Below are the code and all the weights of a small trained network. Each question names an input and a class and asks about switching units off, where a switched-off unit gives its printed mean instead of its output.

import numpy as np


def w(rows, s, z=0):
    codes = np.array(rows[::2]) - 128.0
    scale = np.full(codes.shape[1], s)
    scale[-1] = z or s
    return codes * scale


def norm(h):
    return h / np.sqrt((h * h).mean(-1, keepdims=True) + 1e-5)


def f(y):
    return y / 2 * (1 + np.tanh(0.7978845608 * (y + 0.044715 * y**3)))


def log_softmax(a):
    a = a - a.max(-1, keepdims=True)
    return a - np.log(np.exp(a).sum(-1, keepdims=True))


def net(x, mask):
    res = np.array(x, float).reshape(1, 3) / 4 @ E
    u = 0
    for l in range(4):
        y = f(norm(res) @ A[l][:, :-1].T + A[l][:, -1])
        res = res + np.where(mask[u : u + 6], y, B[l][:, -1]) @ B[l][:, :-1]
        u += 6
    return log_softmax(norm(res)[-1] @ U[:, :-1].T + U[:, -1])


A, B = {}, {}
E = w([
[77,138,20,243,82,160,105],'x0',
[251,55,166,147,56,237,77],'x1',
[244,178,201,247,181,83,187],'x2',
],0.0031)
A[0] = w([
[127,95,187,73,78,110,176,138],'0.n1',
[255,127,55,142,236,88,123,105],'0.n2',
[166,53,137,83,139,74,131,114],'0.n3',
[165,164,156,159,162,134,145,86],'0.n4',
[166,165,97,128,137,93,61,5],'0.n5',
[119,73,83,194,87,115,102,128],'0.n6',
],0.0056,0.0024)
B[0] = w([
[101,159,124,145,160,170,112,212],'0.n1',
[79,133,157,136,77,126,131,236],'0.n2',
[97,162,125,137,151,165,119,179],'0.n3',
[68,92,157,140,73,118,132,180],'0.n4',
[134,3,150,123,134,168,207,61],'0.n5',
[108,194,148,98,190,177,152,252],'0.n6',
],0.0072,0.0016)
A[1] = w([
[212,125,179,210,189,80,148,115],'1.n1',
[134,102,28,222,93,147,102,77],'1.n2',
[154,89,147,113,38,213,140,39],'1.n3',
[78,61,92,3,87,173,144,49],'1.n4',
[168,75,151,55,140,101,186,4],'1.n5',
[151,88,241,24,149,116,130,42],'1.n6',
],0.0057,0.0012)
B[1] = w([
[75,139,127,98,1,139,176,235],'1.n1',
[122,153,220,44,190,236,147,218],'1.n2',
[135,88,64,106,171,34,139,242],'1.n3',
[68,117,204,193,30,111,156,254],'1.n4',
[122,71,76,200,127,225,213,94],'1.n5',
[108,182,111,102,163,238,173,249],'1.n6',
],0.0065,0.002)
A[2] = w([
[108,34,123,180,125,23,114,42],'2.n1',
[217,196,119,124,182,72,33,192],'2.n2',
[161,154,101,6,91,150,254,137],'2.n3',
[241,26,113,103,104,201,99,9],'2.n4',
[215,86,138,153,65,204,86,64],'2.n5',
[40,185,170,150,120,119,113,253],'2.n6',
],0.0051,0.00067)
B[2] = w([
[177,170,134,81,188,186,97,129],'2.n1',
[197,46,155,118,74,129,118,135],'2.n2',
[124,94,93,173,178,128,9,197],'2.n3',
[103,215,39,54,151,41,163,169],'2.n4',
[72,181,99,112,181,4,118,162],'2.n5',
[253,67,116,108,144,131,96,255],'2.n6',
],0.0054,0.0041)
A[3] = w([
[109,167,75,165,179,238,164,104],'3.n1',
[182,39,105,106,87,116,69,141],'3.n2',
[56,97,148,133,24,126,129,132],'3.n3',
[99,88,122,134,125,136,136,80],'3.n4',
[100,82,83,77,130,137,100,123],'3.n5',
[122,128,51,90,209,2,159,5],'3.n6',
],0.0076,0.0019)
B[3] = w([
[124,129,190,55,168,153,107,218],'3.n1',
[140,92,108,157,160,117,116,169],'3.n2',
[117,130,169,164,109,102,186,204],'3.n3',
[248,226,179,150,143,82,125,116],'3.n4',
[145,154,145,151,96,133,156,179],'3.n5',
[121,177,30,118,97,118,115,253],'3.n6',
],0.012,0.005)
U = w([
[119,121,179,195,76,108,196,226],'0',
[114,186,2,99,124,114,114,146],'1',
[121,136,177,55,192,205,104,156],'2',
[176,46,85,165,178,129,93,8],'3',
],0.0097,0.0016)

Each question gives the input, the list of numbers given to net, and the class t.
The units are the neurons (one row each of A and B). Each row of codes is followed by its name. A weight is (code - 128) times the scale printed after its matrix; where a second scale follows, it is the last column's (A, B and U).
mask holds one flag per neuron, layer by layer. A switched-off neuron (its flag False) gives its mean, the last column of its row in B, instead of its output. The means were averaged over made-up inputs and are rounded, as every weight is.
A unit's drop is (log p(t) with every unit on - log p(t) with that unit switched off) / (log p(t) with every unit on - log p(t) with every unit switched off).
The circuit of an input: a set's keep is (log p(t) with only the set's units on - log p(t) with every unit switched off) / (log p(t) with every unit on - log p(t) with every unit switched off). Starting from the 12 units with the biggest drops (on a tie, the unit counted first), units are removed one at a time, each time the one whose removal leaves the highest keep (on an exact tie, the one counted first), for as long as the keep stays at least 0.8.
circuit, biggest first: the units of the circuit, biggest drop first
most important unit: the unit with the biggest drop
top k neurons: the k neurons with the biggest drops, biggest first
k most important neurons of layer l: the k neurons of layer l with the biggest drops, biggest first
drop of u: that unit's drop, to one decimal
input [8,6,5], class 2: circuit, biggest first : [1.n2]
input [-7,6,7], class 0: circuit, biggest first : [1.n1; 3.n1]
input [5,1,-4], class 2: top 2 neurons : [0.n4; 1.n2]
input [-2,5,4], class 1: top 3 neurons : [1.n4; 1.n3; 2.n5]
input [-7,8,3], class 1: top 4 neurons : [2.n4; 0.n6; 1.n3; 2.n5]
input [3,6,5], class 1: 2 most important neurons of layer 1 : [1.n4; 1.n3]
input [-3,3,1], class 3: 3 most important neurons of layer 0 : [0.n6; 0.n1; 0.n3]
input [6,1,-5], class 2: top 3 neurons : [1.n2; 0.n4; 0.n2]
input [8,-2,-8], class 0: top 2 neurons : [1.n4; 3.n3]
input [-3,0,-1], class 3: top 3 neurons : [0.n1; 2.n2; 1.n2]
input [0,-3,1], class 3: 2 most important neurons of layer 3 : [3.n2; 3.n6]
input [3,3,1], class 3: top 3 neurons : [2.n2; 0.n6; 1.n6]
input [5,4,-5], class 0: top 2 neurons : [1.n4; 1.n6]
input [-6,-1,6], class 0: top 4 neurons : [1.n1; 0.n6; 1.n2; 0.n2]
input [7,-5,-4], class 2: most important unit : 1.n3
input [-7,5,-8], class 0: top 2 neurons : [1.n4; 0.n6]
input [-7,7,-5], class 1: 2 most important neurons of layer 1 : [1.n3; 1.n2]
input [1,1,3], class 3: top 2 neurons : [0.n2; 1.n4]
input [-2,0,0], class 3: top 3 neurons : [1.n6; 2.n2; 1.n2]
input [-5,6,4], class 1: most important unit : 1.n4
input [1,-1,-2], class 3: top 2 neurons : [2.n6; 0.n4]
input [-1,-1,2], class 3: 2 most important neurons of layer 1 : [1.n4; 1.n1]
input [6,8,-8], class 0: 3 most important neurons of layer 3 : [3.n3; 3.n6; 3.n5]
input [8,0,7], class 2: 2 most important neurons of layer 3 : [3.n1; 3.n5]
input [-1,6,1], class 1: drop of 2.n4 : 0.1
input [-5,-7,-8], class 0: drop of 1.n3 : 0.2
